Here is a tiny trained network, its code and every weight. The questions are about switching its units off for an input and a target symbol, where a switched-off unit gives its printed mean instead of its output.

import numpy as np


def w(rows, s, z=0):
    codes = np.array(rows[::2]) - 128.0
    scale = np.full(codes.shape[1], s)
    scale[-1] = z or s
    return codes * scale


def f(y):
    return y / 2 * (1 + np.tanh(0.7978845608 * (y + 0.044715 * y**3)))


def softmax(a):
    e = np.exp(a - a.max(-1, keepdims=True))
    return e / e.sum(-1, keepdims=True)


def log_softmax(a):
    a = a - a.max(-1, keepdims=True)
    return a - np.log(np.exp(a).sum(-1, keepdims=True))


def net(x, mask):
    ids = ['ΓΘΛδεζημτ'.index(c) for c in x.split()]
    T = len(ids)
    res = E[ids] + P[:T]
    u = 0
    for l in range(3):
        r = res
        for j in range(2):
            rows = slice(2 * j, 2 * j + 2)
            q, k, v = (r @ M[l][rows].T for M in (Q, K, V))
            z = softmax(np.where(np.tri(T) > 0, q @ k.T / 2**0.5, -1e9)) @ v
            o = O[l][rows]
            res = res + np.where(mask[u + j], z, o[:, -1]) @ o[:, :-1]
        u += 2
        y = f(res @ A[l][:, :-1].T + A[l][:, -1])
        res = res + np.where(mask[u : u + 8], y, B[l][:, -1]) @ B[l][:, :-1]
        u += 8
    return log_softmax(res[-1] @ U[:, :-1].T + U[:, -1])


Q, K, V, O, A, B = {}, {}, {}, {}, {}, {}
E = w([
[73,125,159,80,131,250,73,155,123],'Γ',
[195,137,187,177,194,103,117,59,80],'Θ',
[156,132,165,198,118,205,76,59,170],'Λ',
[38,166,201,161,127,49,152,101,127],'δ',
[86,93,173,78,78,137,187,109,161],'ε',
[129,75,119,64,124,88,90,202,102],'ζ',
[111,158,111,91,110,168,181,226,39],'η',
[45,173,116,229,155,149,141,160,167],'μ',
[136,48,106,133,174,162,217,181,171],'τ',
],0.019)
P = w([
[147,130,255,117,170,171,187,199,145],'0',
[114,163,202,99,177,163,148,127,134],'1',
[102,160,168,101,161,153,109,98,139],'2',
[113,170,130,105,137,160,102,102,124],'3',
[124,167,102,102,113,165,93,99,117],'4',
[137,167,80,116,89,170,89,103,105],'5',
[149,159,49,115,62,174,100,107,96],'6',
[166,160,37,119,44,177,108,116,79],'7',
[169,159,26,137,28,174,105,118,67],'8',
],0.0097)
Q[0] = w([
[173,111,148,228,163,133,144,215,141],'0.h1',
[175,86,125,106,153,94,170,155,221],'0.h1',
[83,254,174,198,66,82,80,177,144],'0.h2',
[216,97,187,204,158,120,126,90,46],'0.h2',
],0.0062)
K[0] = w([
[124,95,49,185,192,136,122,169,146],'0.h1',
[120,78,207,64,198,153,136,133,186],'0.h1',
[67,209,189,184,107,106,146,174,154],'0.h2',
[255,105,182,203,192,132,110,44,159],'0.h2',
],0.0052)
V[0] = w([
[128,131,128,139,87,115,96,29,61],'0.h1',
[81,132,49,124,140,105,253,124,172],'0.h1',
[143,198,55,62,158,78,158,126,146],'0.h2',
[124,151,157,131,159,11,173,143,119],'0.h2',
],0.0055)
O[0] = w([
[88,65,58,58,29,193,175,198,32,119],'0.h1',
[200,201,120,98,119,122,44,176,158,20],'0.h1',
[202,29,201,254,53,98,114,118,235,1],'0.h2',
[114,107,129,102,120,229,23,206,123,73],'0.h2',
],0.0074,0.0038)
A[0] = w([
[97,78,106,68,153,226,122,199,129,60],'0.n1',
[77,89,130,156,115,133,183,158,143,46],'0.n2',
[72,161,104,84,210,170,91,98,152,151],'0.n3',
[133,90,81,148,148,141,116,132,122,86],'0.n4',
[124,147,115,43,126,2,92,208,124,230],'0.n5',
[197,78,71,124,159,83,128,124,202,65],'0.n6',
[138,77,156,154,100,228,85,152,173,122],'0.n7',
[102,103,168,174,130,112,146,200,70,253],'0.n8',
],0.0084,0.0026)
B[0] = w([
[139,153,116,154,163,76,199,59,144,194],'0.n1',
[119,197,152,200,223,45,214,165,154,132],'0.n2',
[190,104,159,137,115,156,116,113,163,254],'0.n3',
[114,92,91,129,118,162,130,174,127,123],'0.n4',
[102,93,116,34,211,228,130,133,155,191],'0.n5',
[166,119,82,209,133,210,131,167,77,126],'0.n6',
[95,175,138,165,158,16,254,62,116,163],'0.n7',
[110,181,124,73,167,167,131,90,134,188],'0.n8',
],0.0074,0.0056)
Q[1] = w([
[131,103,79,146,67,84,76,177,118],'1.h1',
[166,54,218,187,92,75,74,223,168],'1.h1',
[89,186,117,149,111,230,143,70,3],'1.h2',
[208,178,72,179,152,16,95,186,161],'1.h2',
],0.0068)
K[1] = w([
[174,142,186,105,114,162,138,92,65],'1.h1',
[183,124,212,95,168,164,144,88,156],'1.h1',
[130,107,60,125,46,90,129,140,110],'1.h2',
[98,120,254,178,146,174,74,51,154],'1.h2',
],0.0097)
V[1] = w([
[74,170,103,101,89,105,115,183,124],'1.h1',
[105,155,2,194,116,131,100,102,164],'1.h1',
[165,38,149,70,105,83,109,165,215],'1.h2',
[121,69,89,135,228,168,27,110,65],'1.h2',
],0.0071)
O[1] = w([
[96,180,95,198,128,72,80,139,171,66],'1.h1',
[120,99,224,121,176,197,137,255,86,14],'1.h1',
[69,76,144,119,115,99,131,122,60,1],'1.h2',
[138,118,111,208,181,143,81,115,96,189],'1.h2',
],0.0085,0.0049)
A[1] = w([
[88,64,187,88,163,191,84,235,188,251],'1.n1',
[79,118,180,98,66,160,101,28,102,222],'1.n2',
[206,70,115,142,171,193,151,109,76,91],'1.n3',
[42,144,148,110,205,171,187,155,143,136],'1.n4',
[199,106,3,93,171,121,229,66,127,189],'1.n5',
[117,193,39,150,153,130,173,162,116,86],'1.n6',
[187,208,174,68,204,103,115,153,108,117],'1.n7',
[209,154,98,40,179,89,120,112,54,25],'1.n8',
],0.0062,0.0022)
B[1] = w([
[31,201,89,76,89,118,89,83,198,142],'1.n1',
[143,132,80,80,151,129,219,139,83,215],'1.n2',
[86,120,133,129,138,178,146,179,90,190],'1.n3',
[113,137,134,130,184,39,89,83,253,168],'1.n4',
[54,71,111,185,111,166,119,180,169,251],'1.n5',
[110,149,107,148,148,114,65,117,214,152],'1.n6',
[117,81,57,187,163,112,113,42,100,160],'1.n7',
[74,69,143,159,84,82,149,78,156,164],'1.n8',
],0.0076,0.012)
Q[2] = w([
[140,197,72,150,171,227,237,85,58],'2.h1',
[138,71,164,121,59,93,62,166,88],'2.h1',
[58,204,138,82,124,147,144,104,135],'2.h2',
[130,151,92,105,113,161,164,3,179],'2.h2',
],0.006)
K[2] = w([
[98,196,54,149,60,171,119,225,105],'2.h1',
[162,138,139,85,182,148,127,23,97],'2.h1',
[111,141,115,145,78,108,106,187,179],'2.h2',
[158,110,142,136,64,117,104,253,148],'2.h2',
],0.0066)
V[2] = w([
[188,216,195,87,53,158,112,51,121],'2.h1',
[254,128,216,161,133,128,176,173,153],'2.h1',
[199,93,74,96,126,152,110,58,108],'2.h2',
[32,172,180,183,167,122,144,42,67],'2.h2',
],0.0054)
O[2] = w([
[17,174,127,142,82,94,136,177,140,22],'2.h1',
[102,103,74,119,184,114,151,255,199,2],'2.h1',
[59,112,127,174,89,133,89,136,145,139],'2.h2',
[106,211,118,121,108,102,117,158,101,235],'2.h2',
],0.0088,0.008)
A[2] = w([
[104,188,112,121,134,174,194,157,120,1],'2.n1',
[50,65,77,103,126,95,73,159,172,88],'2.n2',
[108,119,246,207,121,122,159,112,105,148],'2.n3',
[143,166,197,245,161,136,139,201,152,116],'2.n4',
[153,157,162,152,152,116,56,175,190,104],'2.n5',
[142,95,185,190,182,1,178,71,196,110],'2.n6',
[108,49,84,67,38,90,97,149,158,115],'2.n7',
[83,178,139,170,62,114,133,146,103,124],'2.n8',
],0.0071,0.0042)
B[2] = w([
[93,135,138,187,162,153,126,171,183,196],'2.n1',
[244,81,181,144,177,54,178,15,97,158],'2.n2',
[134,157,254,142,155,82,154,112,158,212],'2.n3',
[151,123,228,34,110,109,143,62,80,192],'2.n4',
[85,58,174,97,39,163,149,62,96,169],'2.n5',
[76,44,117,139,92,44,92,227,142,254],'2.n6',
[138,144,188,157,102,168,83,54,129,163],'2.n7',
[64,207,13,137,232,168,190,167,80,182],'2.n8',
],0.0068,0.0042)
U = w([
[105,126,170,170,208,65,202,70,194,160],'Γ',
[100,157,156,109,100,254,101,112,111,190],'Θ',
[44,76,169,187,164,197,128,175,152,9],'Λ',
[109,167,49,180,174,95,97,139,160,3],'δ',
[101,110,114,90,52,99,178,150,110,206],'ε',
[86,88,140,179,139,92,125,112,51,101],'ζ',
[155,147,169,177,59,125,57,94,211,65],'η',
[126,198,207,83,193,96,90,148,128,226],'μ',
[134,65,143,85,173,146,91,124,138,129],'τ',
],0.0072,0.0033)

Each question gives the input, a string of symbols that net reads in full, and the target symbol t.
The units are the heads (2 rows each of Q, K, V and O) and the neurons (one row each of A and B). Each row of codes is followed by its name. A weight is (code - 128) times the scale printed after its matrix; where a second scale follows, it is the last column's (O, A, B and U).
mask holds one flag per unit, layer by layer, with each layer's heads first. A switched-off unit (its flag False) gives its mean, the last column of its rows in O or B, instead of its output. The means were averaged over made-up inputs and are rounded, as every weight is.
A unit's drop is (log p(t) with every unit on - log p(t) with that unit switched off) / (log p(t) with every unit on - log p(t) with every unit switched off).
The circuit of an input: a set's keep is (log p(t) with only the set's units on - log p(t) with every unit switched off) / (log p(t) with every unit on - log p(t) with every unit switched off). Starting from the 12 units with the biggest drops (on a tie, the unit counted first), units are removed one at a time, each time the one whose removal leaves the highest keep (on an exact tie, the one counted first), for as long as the keep stays at least 0.8.
circuit, biggest first: the units of the circuit, biggest drop first
most important unit: the unit with the biggest drop
k most important neurons: the k neurons with the biggest drops, biggest first
k most important neurons of layer l: the k neurons of layer l with the biggest drops, biggest first
heads that matter: for each layer, one digit per head in row order, 1 if its drop is at least 0.15 and else 0, layers parted by /
input Θ ζ τ Λ ζ, target τ: circuit, biggest first => (0.n5 2.h1)
input Λ ε δ ζ ζ Λ Λ ε Γ, target ε: most important neuron => (0.n5)
input Λ ζ Λ τ Θ, target τ: circuit, biggest first => (2.h1 1.n5 0.n1)
input δ Γ ζ Θ η, target δ: 2 most important neurons of layer 0 => (0.n1 0.n3)
input ε ζ Θ η Λ Λ Λ Λ δ, target δ: heads that matter => 10 / 00 / 10
input ζ Θ δ μ, target μ: circuit, biggest first => (2.n4 2.h2 1.h1)
input Γ τ μ Θ ε ζ, target Γ: circuit, biggest first => (2.n2 0.n5 1.n8 1.n4)
input ζ ζ Λ τ ε Θ Λ η, target δ: circuit, biggest first => (1.h1 1.n6)
input Λ η Θ ζ Λ Λ δ Λ Γ, target Γ: 2 most important neurons of layer 0 => (0.n7 0.n1)
input η Λ η Θ ζ Λ τ ε η, target τ: 2 most important neurons of layer 1 => (1.n5 1.n3)
input δ ζ Λ τ ε, target τ: heads that matter => 00 / 00 / 11
input Θ Λ η τ, target τ: 2 most important neurons of layer 0 => (0.n6 0.n8)
input τ δ μ δ, target μ: heads that matter => 01 / 00 / 00
input Λ Θ Λ Λ Θ Θ Λ Λ Γ, target Λ: 2 most important neurons of layer 0 => (0.n1 0.n3)
input δ ζ η μ Θ δ Θ δ, target Θ: circuit, biggest first => (0.h2 0.h1)
input ε Γ Λ Λ Λ ζ ζ Θ μ, target η: most important unit => 1.n4
input Θ Θ τ η ζ δ τ, target Θ: 3 most important neurons => (0.n6 2.n4 1.n3)
input τ Λ ζ Λ η Λ τ Γ, target τ: 2 most important neurons => (0.n6 1.n5)
input ζ Θ ζ Λ, target ζ: circuit, biggest first => (1.h2 0.n5)
input Θ δ Γ Θ δ Θ δ, target δ: most important unit => 2.n8
input ζ Θ τ Γ Θ, target τ: circuit, biggest first => (2.h1 1.n5 0.h2 0.n1)
input η Θ δ Λ Γ, target Γ: 2 most important neurons of layer 0 => (0.n1 0.n7)
input Λ Γ Λ Λ ζ Λ μ ε ζ, target μ: 2 most important neurons of layer 1 => (1.n1 1.n4)
input ζ Θ η, target Γ: 2 most important neurons => (0.n1 1.n4)
input μ ε Γ Θ Θ, target ζ: heads that matter => 10 / 00 / 00
input Γ Λ μ ε η Γ ζ Θ τ, target Λ: heads that matter => 01 / 00 / 00
input Θ Θ μ, target μ: most important neuron of layer 2 => (2.n4)
input ζ Λ ε, target ε: heads that matter => 10 / 10 / 00
input μ Θ Γ ζ Λ η τ η, target τ: heads that matter => 00 / 00 / 11
